Below is a small trained network, with its code and all its weights. Each question gives an input and a target symbol and asks what happens when units are switched off, that is, made to give their printed mean instead of their output.

import numpy as np


def w(rows, s, z=0):
    codes = np.array(rows[::2]) - 128.0
    scale = np.full(codes.shape[1], s)
    scale[-1] = z or s
    return codes * scale


def f(y):
    return np.maximum(y, 0)


def softmax(a):
    e = np.exp(a - a.max(-1, keepdims=True))
    return e / e.sum(-1, keepdims=True)


def log_softmax(a):
    a = a - a.max(-1, keepdims=True)
    return a - np.log(np.exp(a).sum(-1, keepdims=True))


def net(x, mask):
    ids = ['αβθλξπστφ'.index(c) for c in x.split()]
    T = len(ids)
    res = E[ids] + P[:T]
    u = 0
    for l in range(3):
        r = res
        for j in range(2):
            rows = slice(4 * j, 4 * j + 4)
            q, k, v = (r @ M[l][rows].T for M in (Q, K, V))
            z = softmax(np.where(np.tri(T) > 0, q @ k.T / 4**0.5, -1e9)) @ v
            o = O[l][rows]
            res = res + np.where(mask[u + j], z, o[:, -1]) @ o[:, :-1]
        u += 2
        y = f(res @ A[l][:, :-1].T + A[l][:, -1])
        res = res + np.where(mask[u : u + 4], y, B[l][:, -1]) @ B[l][:, :-1]
        u += 4
    return log_softmax(res[-1] @ U[:, :-1].T + U[:, -1])


Q, K, V, O, A, B = {}, {}, {}, {}, {}, {}
E = w([
[191,116,150],'α',
[228,122,179],'β',
[155,84,132],'θ',
[207,74,110],'λ',
[142,74,142],'ξ',
[121,77,129],'π',
[125,93,128],'σ',
[171,217,254],'τ',
[67,173,241],'φ',
],0.013)
P = w([
[19,150,2],'0',
[119,184,95],'1',
[108,71,183],'2',
[92,187,34],'3',
[83,38,179],'4',
[98,195,21],'5',
[95,41,204],'6',
[115,209,27],'7',
[81,35,199],'8',
[152,231,52],'9',
[100,20,193],'10',
[142,230,53],'11',
],0.0093)
Q[0] = w([
[20,137,4],'L0H0',
[54,171,17],'L0H0',
[201,96,129],'L0H0',
[50,98,52],'L0H0',
[144,185,170],'L0H1',
[231,27,127],'L0H1',
[200,201,189],'L0H1',
[104,230,254],'L0H1',
],0.0079)
K[0] = w([
[192,100,178],'L0H0',
[234,80,145],'L0H0',
[28,102,134],'L0H0',
[144,117,249],'L0H0',
[121,134,68],'L0H1',
[84,83,207],'L0H1',
[45,73,77],'L0H1',
[191,90,72],'L0H1',
],0.013)
V[0] = w([
[128,121,164],'L0H0',
[98,190,105],'L0H0',
[51,145,101],'L0H0',
[147,73,230],'L0H0',
[127,188,113],'L0H1',
[181,70,242],'L0H1',
[135,139,254],'L0H1',
[160,72,164],'L0H1',
],0.0065)
O[0] = w([
[120,166,147,102],'L0H0',
[95,167,63,222],'L0H0',
[43,117,113,231],'L0H0',
[171,153,195,5],'L0H0',
[93,208,98,104],'L0H1',
[113,135,144,250],'L0H1',
[130,170,141,227],'L0H1',
[43,111,3,180],'L0H1',
],0.0051,0.0012)
A[0] = w([
[45,166,89,3],'L0N0',
[2,14,230,216],'L0N1',
[43,245,99,95],'L0N2',
[42,143,65,24],'L0N3',
],0.0084,0.0069)
B[0] = w([
[10,179,50,129],'L0N0',
[210,167,255,254],'L0N1',
[153,91,32,153],'L0N2',
[18,71,155,131],'L0N3',
],0.0056,0.0081)
Q[1] = w([
[169,165,119],'L1H0',
[137,223,155],'L1H0',
[77,101,166],'L1H0',
[204,160,118],'L1H0',
[86,5,155],'L1H1',
[142,48,108],'L1H1',
[122,91,82],'L1H1',
[106,184,117],'L1H1',
],0.011)
K[1] = w([
[85,127,105],'L1H0',
[9,125,153],'L1H0',
[114,98,205],'L1H0',
[106,130,70],'L1H0',
[157,16,123],'L1H1',
[99,76,159],'L1H1',
[149,116,151],'L1H1',
[154,167,139],'L1H1',
],0.014)
V[1] = w([
[140,146,96],'L1H0',
[90,77,192],'L1H0',
[133,122,255],'L1H0',
[27,154,210],'L1H0',
[62,119,210],'L1H1',
[192,124,216],'L1H1',
[49,177,84],'L1H1',
[201,83,78],'L1H1',
],0.0071)
O[1] = w([
[116,159,158,111],'L1H0',
[191,90,131,147],'L1H0',
[235,141,92,251],'L1H0',
[199,102,173,193],'L1H0',
[189,125,135,133],'L1H1',
[145,126,1,252],'L1H1',
[169,184,194,76],'L1H1',
[64,183,114,99],'L1H1',
],0.0093,0.0026)
A[1] = w([
[163,27,160,192],'L1N0',
[60,45,182,66],'L1N1',
[114,56,11,128],'L1N2',
[104,128,134,253],'L1N3',
],0.011,0.0064)
B[1] = w([
[54,94,110,255],'L1N0',
[65,181,104,135],'L1N1',
[133,164,205,168],'L1N2',
[254,129,61,185],'L1N3',
],0.0098,0.0096)
Q[2] = w([
[35,174,124],'L2H0',
[89,83,134],'L2H0',
[226,179,99],'L2H0',
[42,76,254],'L2H0',
[70,118,227],'L2H1',
[89,88,90],'L2H1',
[40,132,183],'L2H1',
[98,27,169],'L2H1',
],0.014)
K[2] = w([
[140,48,126],'L2H0',
[158,135,165],'L2H0',
[28,129,130],'L2H0',
[232,100,85],'L2H0',
[179,125,201],'L2H1',
[116,83,108],'L2H1',
[101,89,161],'L2H1',
[133,37,246],'L2H1',
],0.014)
V[2] = w([
[76,199,222],'L2H0',
[43,7,107],'L2H0',
[102,179,196],'L2H0',
[54,169,86],'L2H0',
[63,138,132],'L2H1',
[182,103,84],'L2H1',
[128,130,113],'L2H1',
[167,192,94],'L2H1',
],0.011)
O[2] = w([
[92,148,209,144],'L2H0',
[86,25,81,2],'L2H0',
[54,143,246,142],'L2H0',
[64,169,93,161],'L2H0',
[121,161,110,40],'L2H1',
[99,31,140,176],'L2H1',
[148,141,118,119],'L2H1',
[181,97,161,166],'L2H1',
],0.012,0.0069)
A[2] = w([
[107,87,201,83],'L2N0',
[43,98,37,2],'L2N1',
[113,127,218,8],'L2N2',
[78,10,92,101],'L2N3',
],0.011,0.0081)
B[2] = w([
[181,139,77,217],'L2N0',
[192,89,126,174],'L2N1',
[147,2,15,253],'L2N2',
[52,125,146,230],'L2N3',
],0.0069,0.0076)
U = w([
[143,143,132,88],'α',
[229,166,5,97],'β',
[146,107,102,144],'θ',
[121,151,144,142],'λ',
[164,87,82,51],'ξ',
[109,74,180,216],'π',
[102,107,213,201],'σ',
[157,150,255,212],'τ',
[197,69,168,3],'φ',
],0.0081,0.0042)

Each question gives the input, a string of symbols that net reads in full, and the target symbol t.
The units are the heads (4 rows each of Q, K, V and O) and the neurons (one row each of A and B). Each row of codes is followed by its name. A weight is (code - 128) times the scale printed after its matrix; where a second scale follows, it is the last column's (O, A, B and U).
mask holds one flag per unit, layer by layer, with each layer's heads first. A switched-off unit (its flag False) gives its mean, the last column of its rows in O or B, instead of its output. The means were averaged over made-up inputs and are rounded, as every weight is.
A unit's drop is (log p(t) with every unit on - log p(t) with that unit switched off) / (log p(t) with every unit on - log p(t) with every unit switched off).
The circuit of an input: a set's keep is (log p(t) with only the set's units on - log p(t) with every unit switched off) / (log p(t) with every unit on - log p(t) with every unit switched off). Starting from the 12 units with the biggest drops (on a tie, the unit counted first), units are removed one at a time, each time the one whose removal leaves the highest keep (on an exact tie, the one counted first), for as long as the keep stays at least 0.8.
circuit, biggest first: the units of the circuit, biggest drop first
top k neurons: the k neurons with the biggest drops, biggest first
k most important neurons of layer l: the k neurons of layer l with the biggest drops, biggest first
input β α β τ, target β: circuit, biggest first -> L2H0, L1H1
input β φ σ τ, target β: circuit, biggest first -> L2H0, L1H0
input τ τ τ β τ λ λ, target τ: top neuron -> L1N2
input σ β θ τ β β β β, target σ: circuit, biggest first -> L2H0, L0H0, L1H0, L1H1
input θ π β, target π: circuit, biggest first -> L2H0, L2N3, L1N2, L1H0
input β β τ β β β β φ τ τ σ φ, target β: circuit, biggest first -> L2H0, L1H0
input φ φ β β σ θ φ β ξ, target φ: circuit, biggest first -> L1H0, L0N1
input ξ π ξ θ τ β, target ξ: circuit, biggest first -> L2H0, L1H0, L2N3
input β β τ τ θ, target τ: top 2 neurons -> L1N0, L0N1
input π φ β ξ, target π: circuit, biggest first -> L2H0, L1H1, L1H0
input λ β β τ ξ β τ τ π, target τ: top 3 neurons -> L1N0, L0N1, L1N3
input θ β β τ σ, target τ: circuit, biggest first -> L1N0, L2H0
input λ β τ σ π β β β α π β π, target λ: top 2 neurons -> L1N2, L1N1
input β β β, target β: circuit, biggest first -> L2H0
input λ φ λ τ β φ β π τ β β β, target λ: 2 most important neurons of layer 2 -> L2N2, L2N0
input τ φ θ π π β τ τ σ, target τ: top 3 neurons -> L1N3, L1N0, L0N2
input π π φ β α β τ τ, target π: top 3 neurons -> L0N3, L2N3, L1N1
input β π τ π τ π π β π β φ, target φ: top 3 neurons -> L0N1, L2N2, L1N2
input λ β β σ, target λ: top 3 neurons -> L1N2, L1N1, L1N0
input λ φ θ τ α β β τ, target λ: top 2 neurons -> L1N1, L0N1
input τ β θ σ β β τ β λ β, target τ: circuit, biggest first -> L2H0
input φ π λ φ α β τ θ, target φ: top 3 neurons -> L0N2, L2N2, L0N1
input τ π β θ π α β α, target τ: top 2 neurons -> L0N2, L0N1
input σ π β φ φ β β ξ, target σ: 2 most important neurons of layer 0 -> L0N3, L0N0
input π β φ φ, target π: 2 most important neurons of layer 1 -> L1N0, L1N2
